Below are the code and all the weights of a small trained network. Each question names an input and a class and asks about switching units off, where a switched-off unit gives its printed mean instead of its output.

import numpy as np


def w(rows, s, z=0):
    codes = np.array(rows[::2]) - 128.0
    scale = np.full(codes.shape[1], s)
    scale[-1] = z or s
    return codes * scale


def f(y):
    return y / 2 * (1 + np.tanh(0.7978845608 * (y + 0.044715 * y**3)))


def log_softmax(a):
    a = a - a.max(-1, keepdims=True)
    return a - np.log(np.exp(a).sum(-1, keepdims=True))


def net(x, mask):
    res = np.array(x, float).reshape(1, 8) / 4 @ E
    y = f(res @ A[0][:, :-1].T + A[0][:, -1])
    res = res + np.where(mask, y, B[0][:, -1]) @ B[0][:, :-1]
    return log_softmax(res[-1] @ U[:, :-1].T + U[:, -1])


A, B = {}, {}
E = w([
[123,122,125,161,147,61,69,180,32,78,110],'x0',
[134,140,126,90,172,86,115,95,217,98,64],'x1',
[139,104,122,144,104,115,103,153,56,180,130],'x2',
[164,189,126,160,138,139,67,128,110,107,115],'x3',
[115,110,220,155,133,164,211,140,109,111,86],'x4',
[106,233,145,98,107,86,137,203,218,89,142],'x5',
[113,108,98,41,211,131,138,180,141,100,90],'x6',
[254,110,105,77,70,96,165,123,101,96,149],'x7',
],0.0071)
A[0] = w([
[159,151,35,86,90,77,89,134,133,115,176,154],'N1',
[93,116,58,54,193,75,89,164,161,74,125,223],'N2',
[114,159,164,176,105,95,66,138,135,99,114,235],'N3',
[99,186,133,133,108,101,77,76,172,137,152,181],'N4',
[179,80,108,102,55,60,123,109,71,113,172,218],'N5',
[109,139,138,92,87,163,185,164,162,200,176,123],'N6',
[92,116,119,163,136,254,93,78,138,186,178,228],'N7',
[156,142,181,54,125,165,177,82,173,58,66,254],'N8',
],0.0081,0.0029)
B[0] = w([
[100,164,107,125,160,69,143,162,120,186,142,217],'N1',
[138,130,81,78,177,97,148,101,116,157,156,253],'N2',
[124,139,180,153,99,140,147,129,82,143,201,177],'N3',
[105,138,182,142,126,114,102,200,109,169,177,171],'N4',
[77,132,153,83,176,78,91,161,12,193,161,227],'N5',
[137,128,231,183,58,152,128,124,102,140,142,177],'N6',
[134,57,124,138,100,154,193,107,158,89,181,234],'N7',
[127,90,111,88,130,172,177,111,104,127,180,236],'N8',
],0.011,0.0074)
U = w([
[61,113,84,139,120,199,83,142,115,83,105,117],'0',
[81,171,99,63,199,14,60,171,55,177,123,161],'1',
[127,111,221,160,61,215,145,141,59,137,160,200],'2',
[183,181,84,137,77,108,84,106,161,100,2,2],'3',
[158,72,31,36,140,180,170,51,161,111,138,141],'4',
],0.007,0.0035)

Each question gives the input, the list of numbers given to net, and the class t.
The units are the neurons (one row each of A and B). Each row of codes is followed by its name. A weight is (code - 128) times the scale printed after its matrix; where a second scale follows, it is the last column's (A, B and U).
mask holds one flag per neuron, in row order. A switched-off neuron (its flag False) gives its mean, the last column of its row in B, instead of its output. The means were averaged over made-up inputs and are rounded, as every weight is.
A unit's drop is (log p(t) with every unit on - log p(t) with that unit switched off) / (log p(t) with every unit on - log p(t) with every unit switched off).
The circuit of an input: a set's keep is (log p(t) with only the set's units on - log p(t) with every unit switched off) / (log p(t) with every unit on - log p(t) with every unit switched off). Starting from all 8 units, units are removed one at a time, each time the one whose removal leaves the highest keep (on an exact tie, the one counted first), for as long as the keep stays at least 0.8.
circuit, biggest first: the units of the circuit, biggest drop first
most important unit: the unit with the biggest drop
k most important neurons: the k neurons with the biggest drops, biggest first
drop when u is switched off: that unit's drop, to one decimal
input [-8,3,4,3,-3,2,0,-4], class 2: most important unit	N4
input [-3,-4,-8,6,5,3,7,1], class 4: circuit, biggest first	(N8, N5)
input [-3,5,5,7,8,0,3,7], class 4: circuit, biggest first	(N8, N6)
input [-1,4,-2,-4,6,-4,-4,-6], class 4: circuit, biggest first	(N5, N6)
input [1,-6,8,-3,-1,-4,7,-3], class 0: circuit, biggest first	(N1, N2, N3, N4)
input [-4,6,2,3,-1,4,6,-4], class 4: 3 most important neurons	(N5, N8, N1)
input [4,1,-4,-5,-3,-3,5,-5], class 4: 3 most important neurons	(N5, N1, N4)
input [2,2,-8,-3,6,-6,0,-3], class 4: circuit, biggest first	(N6, N5)
input [4,2,-1,-7,2,5,8,2], class 4: circuit, biggest first	(N5, N8)
input [7,4,8,4,-1,3,-3,-7], class 2: 2 most important neurons	(N3, N5)
input [4,6,-8,-1,5,8,1,-1], class 4: 2 most important neurons	(N8, N5)
input [4,-6,-5,8,0,-7,7,-1], class 0: 4 most important neurons	(N5, N1, N8, N2)
input [-1,-3,1,-8,1,1,6,-4], class 4: 4 most important neurons	(N5, N4, N3, N2)
input [1,-2,3,4,7,0,-7,7], class 1: 4 most important neurons	(N5, N7, N6, N8)
input [-3,-5,-1,5,-2,-1,4,-1], class 0: 3 most important neurons	(N8, N2, N3)
input [-5,3,2,-3,-7,1,-8,2], class 1: 3 most important neurons	(N1, N5, N8)
input [3,-4,-6,3,-4,-7,-1,-7], class 4: circuit, biggest first	(N7)
input [1,3,6,4,2,-7,-3,3], class 1: 3 most important neurons	(N5, N6, N8)
input [2,4,-6,4,-6,-5,8,-7], class 4: 2 most important neurons	(N5, N1)
input [-5,1,-8,-4,-6,1,-6,-6], class 2: most important neuron	(N4)
input [-4,0,-8,4,-4,-7,-3,8], class 1: 2 most important neurons	(N5, N1)
input [0,6,0,-8,-4,-1,-1,6], class 1: drop when N5 is switched off	0.2
input [-4,1,7,1,-1,-3,2,-4], class 4: drop when N2 is switched off	-0.3
input [-3,-3,5,-5,-2,-4,8,4], class 1: drop when N2 is switched off	0.0
